Below are the code and all the weights of a small trained network. Each question names an input and a class and asks about switching units off, where a switched-off unit gives its printed mean instead of its output.

import numpy as np


def w(rows, s, z=0):
    codes = np.array(rows[::2]) - 128.0
    scale = np.full(codes.shape[1], s)
    scale[-1] = z or s
    return codes * scale


def norm(h):
    return h / np.sqrt((h * h).mean(-1, keepdims=True) + 1e-5)


def f(y):
    return y / 2 * (1 + np.tanh(0.7978845608 * (y + 0.044715 * y**3)))


def log_softmax(a):
    a = a - a.max(-1, keepdims=True)
    return a - np.log(np.exp(a).sum(-1, keepdims=True))


def net(x, mask):
    res = np.array(x, float).reshape(1, 3) / 4 @ E
    u = 0
    for l in range(2):
        y = f(norm(res) @ A[l][:, :-1].T + A[l][:, -1])
        res = res + np.where(mask[u : u + 6], y, B[l][:, -1]) @ B[l][:, :-1]
        u += 6
    return log_softmax(norm(res)[-1] @ U[:, :-1].T + U[:, -1])


A, B = {}, {}
E = w([
[69,126,13,237,183,69,182,173,186,143],'x0',
[202,192,110,122,123,200,83,140,164,87],'x1',
[54,115,128,76,111,127,255,164,36,57],'x2',
],0.0092)
A[0] = w([
[145,199,203,47,42,127,59,68,131,242,34],'0.n1',
[121,172,19,133,163,159,226,175,154,127,42],'0.n2',
[136,154,156,179,143,169,110,116,88,184,32],'0.n3',
[100,75,43,60,247,104,150,142,221,171,142],'0.n4',
[254,157,207,119,117,171,11,31,69,207,149],'0.n5',
[83,88,139,114,153,3,141,105,159,140,3],'0.n6',
],0.0059,0.003)
B[0] = w([
[161,91,185,7,129,85,119,175,141,116,199],'0.n1',
[167,152,137,75,96,65,88,93,146,153,186],'0.n2',
[148,165,146,83,165,108,172,162,150,140,122],'0.n3',
[139,167,107,126,206,156,119,105,147,84,178],'0.n4',
[139,69,167,78,143,179,192,141,209,114,254],'0.n5',
[224,80,141,98,126,142,52,66,27,95,147],'0.n6',
],0.011,0.0084)
A[1] = w([
[71,219,100,236,145,94,136,83,127,227,120],'1.n1',
[118,237,140,23,94,66,211,125,75,99,66],'1.n2',
[81,27,160,88,211,1,162,75,19,162,82],'1.n3',
[101,152,69,28,120,200,200,187,189,86,156],'1.n4',
[138,52,115,188,209,84,140,81,80,159,2],'1.n5',
[95,86,230,176,50,169,163,102,86,143,156],'1.n6',
],0.007,0.0034)
B[1] = w([
[121,84,113,53,133,104,46,122,130,47,174],'1.n1',
[136,139,64,185,94,160,149,164,116,156,227],'1.n2',
[90,149,170,174,117,126,116,102,148,158,233],'1.n3',
[133,106,97,183,145,119,142,111,104,116,254],'1.n4',
[174,117,163,113,121,126,156,109,73,70,160],'1.n5',
[129,159,150,5,143,142,72,196,119,122,172],'1.n6',
],0.015,0.0073)
U = w([
[161,150,61,103,181,79,67,79,158,74,252],'0',
[196,122,107,214,190,189,134,106,209,201,88],'1',
[158,180,131,120,160,101,117,142,117,181,7],'2',
[75,172,173,96,83,140,141,145,64,194,185],'3',
[177,96,210,9,135,157,132,124,193,138,172],'4',
[166,118,96,108,114,209,173,161,44,66,61],'5',
[112,128,159,191,151,84,121,20,41,99,144],'6',
[118,174,14,232,82,116,172,125,99,147,153],'7',
],0.015,0.0038)

Each question gives the input, the list of numbers given to net, and the class t.
The units are the neurons (one row each of A and B). Each row of codes is followed by its name. A weight is (code - 128) times the scale printed after its matrix; where a second scale follows, it is the last column's (A, B and U).
mask holds one flag per neuron, layer by layer. A switched-off neuron (its flag False) gives its mean, the last column of its row in B, instead of its output. The means were averaged over made-up inputs and are rounded, as every weight is.
A unit's drop is (log p(t) with every unit on - log p(t) with that unit switched off) / (log p(t) with every unit on - log p(t) with every unit switched off).
The circuit of an input: a set's keep is (log p(t) with only the set's units on - log p(t) with every unit switched off) / (log p(t) with every unit on - log p(t) with every unit switched off). Starting from all 12 units, units are removed one at a time, each time the one whose removal leaves the highest keep (on an exact tie, the one counted first), for as long as the keep stays at least 0.8.
units of the circuit, in order: the units of the circuit, biggest drop first
unit that matters most: the unit with the biggest drop
k most important neurons: the k neurons with the biggest drops, biggest first
k most important neurons of layer l: the k neurons of layer l with the biggest drops, biggest first
input [6,5,-7], class 0: unit that matters most : 1.n1
input [2,-6,4], class 6: units of the circuit, in order : (1.n3, 0.n6)
input [-8,5,8], class 5: 2 most important neurons : (1.n2, 1.n4)
input [5,3,-8], class 0: 2 most important neurons : (1.n1, 0.n1)
input [-6,-7,3], class 3: units of the circuit, in order : (1.n3, 1.n2)
input [-4,-2,8], class 3: units of the circuit, in order : (0.n5, 1.n3)
input [8,1,4], class 0: 3 most important neurons : (0.n1, 0.n5, 1.n1)
input [1,-6,5], class 3: units of the circuit, in order : (1.n6, 1.n3)
input [-1,-5,2], class 3: units of the circuit, in order : (0.n5, 1.n4)
input [0,6,-3], class 1: 2 most important neurons of layer 1 : (1.n4, 1.n6)
input [2,-2,-3], class 0: 2 most important neurons of layer 0 : (0.n5, 0.n4)
input [-3,1,2], class 5: 3 most important neurons of layer 1 : (1.n4, 1.n3, 1.n1)
input [7,-7,0], class 6: units of the circuit, in order : (0.n6, 1.n5)
input [-1,3,6], class 7: units of the circuit, in order : (1.n2, 0.n5)
input [7,-7,1], class 6: most important neuron of layer 1 : (1.n3)
input [-7,0,7], class 5: 2 most important neurons : (1.n2, 0.n2)
input [-1,-1,2], class 3: units of the circuit, in order : (0.n5, 0.n4)
input [-7,0,6], class 5: 4 most important neurons : (1.n2, 1.n4, 0.n2, 0.n6)
input [6,8,4], class 7: 2 most important neurons : (1.n2, 1.n6)
input [-1,8,2], class 5: unit that matters most : 1.n3
input [-3,-7,5], class 3: 2 most important neurons of layer 1 : (1.n6, 1.n3)
